Below is a small trained network, with its code and all its weights. Each question gives an input and a target symbol and asks what happens when units are switched off, that is, made to give their printed mean instead of their output.

import numpy as np


def w(rows, s, z=0):
    codes = np.array(rows[::2]) - 128.0
    scale = np.full(codes.shape[1], s)
    scale[-1] = z or s
    return codes * scale


def f(y):
    return np.maximum(y, 0)


def softmax(a):
    e = np.exp(a - a.max(-1, keepdims=True))
    return e / e.sum(-1, keepdims=True)


def log_softmax(a):
    a = a - a.max(-1, keepdims=True)
    return a - np.log(np.exp(a).sum(-1, keepdims=True))


def net(x, mask):
    ids = ['αγδεζηθλμξπτφψω'.index(c) for c in x.split()]
    T = len(ids)
    res = E[ids] + P[:T]
    u = 0
    for l in range(3):
        q, k, v = (res @ M[l].T for M in (Q, K, V))
        z = softmax(np.where(np.tri(T) > 0, q @ k.T / 2**0.5, -1e9)) @ v
        res = res + np.where(mask[u], z, O[l][:, -1]) @ O[l][:, :-1]
        u += 1
        y = f(res @ A[l][:, :-1].T + A[l][:, -1])
        res = res + np.where(mask[u : u + 4], y, B[l][:, -1]) @ B[l][:, :-1]
        u += 4
    return log_softmax(res[-1] @ U[:, :-1].T + U[:, -1])


Q, K, V, O, A, B = {}, {}, {}, {}, {}, {}
E = w([
[163,106,222,201],'α',
[192,97,121,75],'γ',
[92,121,94,140],'δ',
[129,179,149,134],'ε',
[36,118,143,141],'ζ',
[162,82,122,27],'η',
[133,129,216,62],'θ',
[77,81,6,153],'λ',
[159,168,194,120],'μ',
[106,126,109,117],'ξ',
[61,235,84,158],'π',
[144,59,96,67],'τ',
[128,120,116,119],'φ',
[186,99,170,44],'ψ',
[148,164,105,107],'ω',
],0.016)
P = w([
[190,48,162,161],'0',
[31,130,92,70],'1',
[197,163,145,159],'2',
[209,77,166,166],'3',
[17,167,110,76],'4',
[197,164,143,161],'5',
[210,87,170,168],'6',
[11,181,119,75],'7',
[197,163,144,161],'8',
[208,89,175,172],'9',
[2,190,130,73],'10',
[196,164,144,161],'11',
],0.0087)
Q[0] = w([
[187,51,105,224],'L0H1',
[13,92,1,128],'L0H1',
],0.0081)
K[0] = w([
[172,114,77,172],'L0H1',
[11,120,50,155],'L0H1',
],0.012)
V[0] = w([
[16,62,66,21],'L0H1',
[198,2,241,164],'L0H1',
],0.0021)
O[0] = w([
[69,85,137,91,166],'L0H1',
[252,253,108,94,253],'L0H1',
],0.0064,0.0015)
A[0] = w([
[25,128,41,2,3],'L0N1',
[209,160,19,101,139],'L0N2',
[213,64,127,65,44],'L0N3',
[96,189,136,8,167],'L0N4',
],0.0082,0.0021)
B[0] = w([
[154,197,187,86,224],'L0N1',
[18,116,125,142,186],'L0N2',
[63,89,171,254,232],'L0N3',
[192,68,74,6,254],'L0N4',
],0.011,0.0064)
Q[1] = w([
[187,134,255,117],'L1H1',
[166,43,225,127],'L1H1',
],0.0082)
K[1] = w([
[222,115,207,198],'L1H1',
[215,171,255,129],'L1H1',
],0.0094)
V[1] = w([
[110,116,2,172],'L1H1',
[185,200,115,138],'L1H1',
],0.0079)
O[1] = w([
[20,87,222,1,2],'L1H1',
[133,146,157,84,99],'L1H1',
],0.0056,0.0085)
A[1] = w([
[170,171,93,119,213],'L1N1',
[69,154,121,200,109],'L1N2',
[141,94,184,192,189],'L1N3',
[88,145,9,134,254],'L1N4',
],0.012,0.0066)
B[1] = w([
[141,155,155,64,238],'L1N1',
[6,174,87,182,174],'L1N2',
[131,129,208,224,255],'L1N3',
[81,26,131,26,204],'L1N4',
],0.011,0.0088)
Q[2] = w([
[113,58,230,117],'L2H1',
[2,195,119,148],'L2H1',
],0.007)
K[2] = w([
[156,119,3,162],'L2H1',
[61,201,145,110],'L2H1',
],0.0066)
V[2] = w([
[246,84,253,113],'L2H1',
[145,107,69,179],'L2H1',
],0.0059)
O[2] = w([
[148,128,243,100,253],'L2H1',
[174,191,2,211,102],'L2H1',
],0.0065,0.0067)
A[2] = w([
[160,21,210,110,253],'L2N1',
[141,69,128,51,237],'L2N2',
[223,229,131,88,167],'L2N3',
[87,254,179,245,72],'L2N4',
],0.0088,0.0047)
B[2] = w([
[106,163,47,214,251],'L2N1',
[255,44,195,153,212],'L2N2',
[22,147,29,92,202],'L2N3',
[94,114,215,9,204],'L2N4',
],0.0092,0.021)
U = w([
[222,103,197,82,132],'α',
[99,110,124,23,119],'γ',
[195,103,78,238,85],'δ',
[76,220,91,99,128],'ε',
[89,120,99,142,157],'ζ',
[125,108,132,192,127],'η',
[183,181,161,203,168],'θ',
[104,43,98,129,29],'λ',
[122,213,151,91,75],'μ',
[133,220,10,207,246],'ξ',
[36,124,2,178,93],'π',
[70,106,128,130,79],'τ',
[114,153,115,131,162],'φ',
[175,89,182,156,84],'ψ',
[39,147,70,116,149],'ω',
],0.0094,0.011)

Each question gives the input, a string of symbols that net reads in full, and the target symbol t.
The units are the heads (2 rows each of Q, K, V and O) and the neurons (one row each of A and B). Each row of codes is followed by its name. A weight is (code - 128) times the scale printed after its matrix; where a second scale follows, it is the last column's (O, A, B and U).
mask holds one flag per unit, layer by layer, with each layer's heads first. A switched-off unit (its flag False) gives its mean, the last column of its rows in O or B, instead of its output. The means were averaged over made-up inputs and are rounded, as every weight is.
A unit's drop is (log p(t) with every unit on - log p(t) with that unit switched off) / (log p(t) with every unit on - log p(t) with every unit switched off).
The circuit of an input: a set's keep is (log p(t) with only the set's units on - log p(t) with every unit switched off) / (log p(t) with every unit on - log p(t) with every unit switched off). Starting from the 12 units with the biggest drops (on a tie, the unit counted first), units are removed one at a time, each time the one whose removal leaves the highest keep (on an exact tie, the one counted first), for as long as the keep stays at least 0.8.
units of the circuit, in order: the units of the circuit, biggest drop first
most important unit: the unit with the biggest drop
k most important neurons: the k neurons with the biggest drops, biggest first
top k neurons in layer l: the k neurons of layer l with the biggest drops, biggest first
input ψ ξ θ τ θ θ η ψ θ λ γ, target α: units of the circuit, in order => [L2N2 L0N4 L1N2]
input τ η φ ψ π η η θ θ η ζ, target α: 2 most important neurons => [L0N3 L2N3]
input τ ω ζ η θ α, target μ: units of the circuit, in order => [L2N4 L2N2 L0N4 L1N4]
input τ ψ η θ θ π μ γ δ η π, target γ: most important unit => L0N1
input γ γ α λ η ω, target α: 3 most important neurons => [L0N3 L2N3 L1N3]
input τ θ ζ θ η, target α: units of the circuit, in order => [L2N2 L0N4]
input θ ψ τ τ ξ θ τ λ, target α: units of the circuit, in order => [L2N2 L1N4]
input ψ τ η θ, target θ: 2 most important neurons => [L0N3 L1N3]
input θ η ψ, target θ: 3 most important neurons => [L0N3 L2N3 L1N3]
input π α δ ψ η, target α: units of the circuit, in order => [L2N2 L0N4]
input ψ γ ζ τ η γ π θ ζ μ, target μ: units of the circuit, in order => [L2N4 L0N4 L2N2 L1N4]
input θ θ φ ε ζ τ ω η μ τ φ, target γ: top 2 neurons in layer 0 => [L0N1 L0N2]
input α α ζ π θ λ η λ τ, target π: 4 most important neurons => [L0N4 L1N4 L0N3 L2N2]
input θ ξ ψ θ η α, target μ: most important unit => L2N4
input μ γ ζ φ γ ψ, target θ: units of the circuit, in order => [L0N3 L1N4 L1N3]
input δ θ θ, target ξ: 2 most important neurons => [L2N4 L2N3]
input τ θ μ, target ε: top 2 neurons in layer 0 => [L0N3 L0N4]
input θ θ θ ψ, target ψ: top 3 neurons in layer 0 => [L0N3 L0N4 L0N2]
input γ τ θ θ θ α π, target π: units of the circuit, in order => [L0N4 L1N2]
input θ ω θ φ ψ ε α ζ α η λ, target α: 3 most important neurons => [L0N3 L0N1 L2N2]
input ξ α ω θ λ ψ δ, target δ: top 3 neurons in layer 0 => [L0N3 L0N2 L0N1]
input η η φ ε τ, target α: 3 most important neurons => [L2N2 L1N3 L0N4]
input ψ λ η ψ θ ζ, target ω: 2 most important neurons => [L0N4 L1N2]
input θ τ ζ η θ τ θ θ, target γ: 4 most important neurons => [L2N3 L0N4 L0N1 L2N2]
input ψ ψ ψ η γ, target α: 2 most important neurons => [L2N2 L1N3]
input ξ λ ψ ψ θ ε φ θ π, target γ: top 2 neurons in layer 0 => [L0N3 L0N4]
input ζ η η τ, target τ: top neuron in layer 0 => [L0N4]
